Below is a small trained network, with its code and all its weights. Each question gives an input and a class and asks what happens when units are switched off, that is, made to give their printed mean instead of their output.

import numpy as np


def w(rows, s, z=0):
    codes = np.array(rows[::2]) - 128.0
    scale = np.full(codes.shape[1], s)
    scale[-1] = z or s
    return codes * scale


def f(y):
    return np.maximum(y, 0)


def log_softmax(a):
    a = a - a.max(-1, keepdims=True)
    return a - np.log(np.exp(a).sum(-1, keepdims=True))


def net(x, mask):
    res = np.array(x, float).reshape(1, 8) / 4 @ E
    y = f(res @ A[0][:, :-1].T + A[0][:, -1])
    res = res + np.where(mask, y, B[0][:, -1]) @ B[0][:, :-1]
    return log_softmax(res[-1] @ U[:, :-1].T + U[:, -1])


A, B = {}, {}
E = w([
[141,111,117,141],'x0',
[204,63,192,28],'x1',
[13,37,243,130],'x2',
[119,139,136,118],'x3',
[131,125,126,130],'x4',
[132,123,125,131],'x5',
[54,75,1,38],'x6',
[127,128,129,128],'x7',
],0.0076)
A[0] = w([
[107,52,174,103,142],'N0',
[188,136,192,111,71],'N1',
[102,74,151,147,194],'N2',
[151,147,159,67,155],'N3',
[188,194,88,95,130],'N4',
[70,123,127,180,155],'N5',
[52,193,82,208,91],'N6',
[58,96,189,124,151],'N7',
[59,147,131,190,121],'N8',
[154,156,181,173,44],'N9',
[148,188,205,181,82],'N10',
[84,183,113,207,8],'N11',
[175,88,179,35,114],'N12',
[161,151,102,112,170],'N13',
[148,165,185,188,19],'N14',
[214,161,112,67,158],'N15',
[191,87,162,54,84],'N16',
[192,92,171,69,31],'N17',
[72,116,108,205,129],'N18',
[98,105,75,38,22],'N19',
[89,150,98,191,59],'N20',
[191,66,154,85,132],'N21',
[189,175,91,99,167],'N22',
[161,178,97,115,207],'N23',
[159,145,174,178,36],'N24',
[113,84,149,143,163],'N25',
[33,97,40,112,20],'N26',
[157,174,83,136,164],'N27',
[82,89,175,139,194],'N28',
[105,102,81,117,60],'N29',
[161,181,95,112,139],'N30',
[65,62,153,161,198],'N31',
[112,58,174,126,209],'N32',
[169,162,65,131,166],'N33',
[190,169,203,177,69],'N34',
[122,163,144,176,78],'N35',
[175,120,162,65,36],'N36',
[119,180,76,181,154],'N37',
[74,69,167,146,148],'N38',
[62,118,41,46,37],'N39',
[215,185,104,102,169],'N40',
[124,109,113,9,83],'N41',
],0.012,0.0013)
B[0] = w([
[135,162,170,123,220],'N0',
[144,62,15,173,218],'N1',
[155,168,196,72,192],'N2',
[67,164,97,174,181],'N3',
[167,163,201,77,217],'N4',
[75,191,175,176,189],'N5',
[42,184,75,213,233],'N6',
[159,196,171,59,230],'N7',
[40,141,161,154,201],'N8',
[177,51,78,65,209],'N9',
[206,12,58,121,243],'N10',
[64,149,60,205,205],'N11',
[42,187,114,207,237],'N12',
[183,178,153,73,176],'N13',
[204,50,73,97,219],'N14',
[85,203,199,94,220],'N15',
[12,185,57,254,224],'N16',
[51,137,79,241,217],'N17',
[75,182,139,180,197],'N18',
[193,40,65,106,210],'N19',
[28,170,98,188,188],'N20',
[54,202,104,229,217],'N21',
[157,186,206,85,211],'N22',
[153,170,206,101,194],'N23',
[202,63,66,87,205],'N24',
[126,177,184,81,177],'N25',
[206,42,39,119,233],'N26',
[98,157,195,79,196],'N27',
[165,184,175,67,214],'N28',
[162,72,85,107,173],'N29',
[156,160,200,97,191],'N30',
[172,176,221,76,221],'N31',
[137,186,194,95,218],'N32',
[146,170,188,87,207],'N33',
[231,26,65,99,255],'N34',
[131,62,50,172,178],'N35',
[42,156,56,198,196],'N36',
[65,204,138,141,205],'N37',
[193,170,224,63,218],'N38',
[192,10,75,103,236],'N39',
[151,203,173,78,230],'N40',
[126,62,72,169,209],'N41',
],0.0071,0.0087)
U = w([
[182,198,210,76,149],'0',
[77,165,53,255,189],'1',
[223,10,24,122,3],'2',
],0.01,0.0019)

Each question gives the input, the list of numbers given to net, and the class t.
The units are the neurons (one row each of A and B). Each row of codes is followed by its name. A weight is (code - 128) times the scale printed after its matrix; where a second scale follows, it is the last column's (A, B and U).
mask holds one flag per neuron, in row order. A switched-off neuron (its flag False) gives its mean, the last column of its row in B, instead of its output. The means were averaged over made-up inputs and are rounded, as every weight is.
A unit's drop is (log p(t) with every unit on - log p(t) with that unit switched off) / (log p(t) with every unit on - log p(t) with every unit switched off).
unit that matters most: the unit with the biggest drop
k most important neurons: the k neurons with the biggest drops, biggest first
drop when u is switched off: that unit's drop, to one decimal
input [5,-6,6,-5,-2,-5,5,1], class 0: 3 most important neurons => (N31; N38; N16)
input [8,-6,7,-6,-4,5,8,5], class 2: 2 most important neurons => (N26; N39)
input [3,-1,1,-5,-4,4,1,4], class 0: 2 most important neurons => (N16; N17)
input [-6,7,3,1,-1,-5,6,5], class 1: 2 most important neurons => (N12; N16)
input [2,-2,4,7,-1,4,-5,-1], class 2: unit that matters most => N10
input [-6,6,-1,-7,-8,-6,6,4], class 1: 3 most important neurons => (N16; N12; N34)
input [-1,8,-7,2,7,2,-8,5], class 1: 4 most important neurons => (N16; N17; N1; N21)
input [2,5,2,5,-2,-2,5,0], class 1: 3 most important neurons => (N12; N16; N34)
input [5,-8,8,-6,7,3,8,4], class 0: 3 most important neurons => (N31; N38; N7)
input [-7,-3,-3,-4,-6,6,0,6], class 0: 2 most important neurons => (N16; N17)
input [0,-2,-4,3,6,-4,-5,-4], class 2: drop when N34 is switched off => 0.3
input [-3,-2,4,-1,-8,-5,4,6], class 0: drop when N1 is switched off => 0.2
input [1,-5,-5,4,-4,-7,0,3], class 0: drop when N4 is switched off => 0.2
input [-3,6,2,-2,6,-3,-8,-6], class 2: unit that matters most => N34
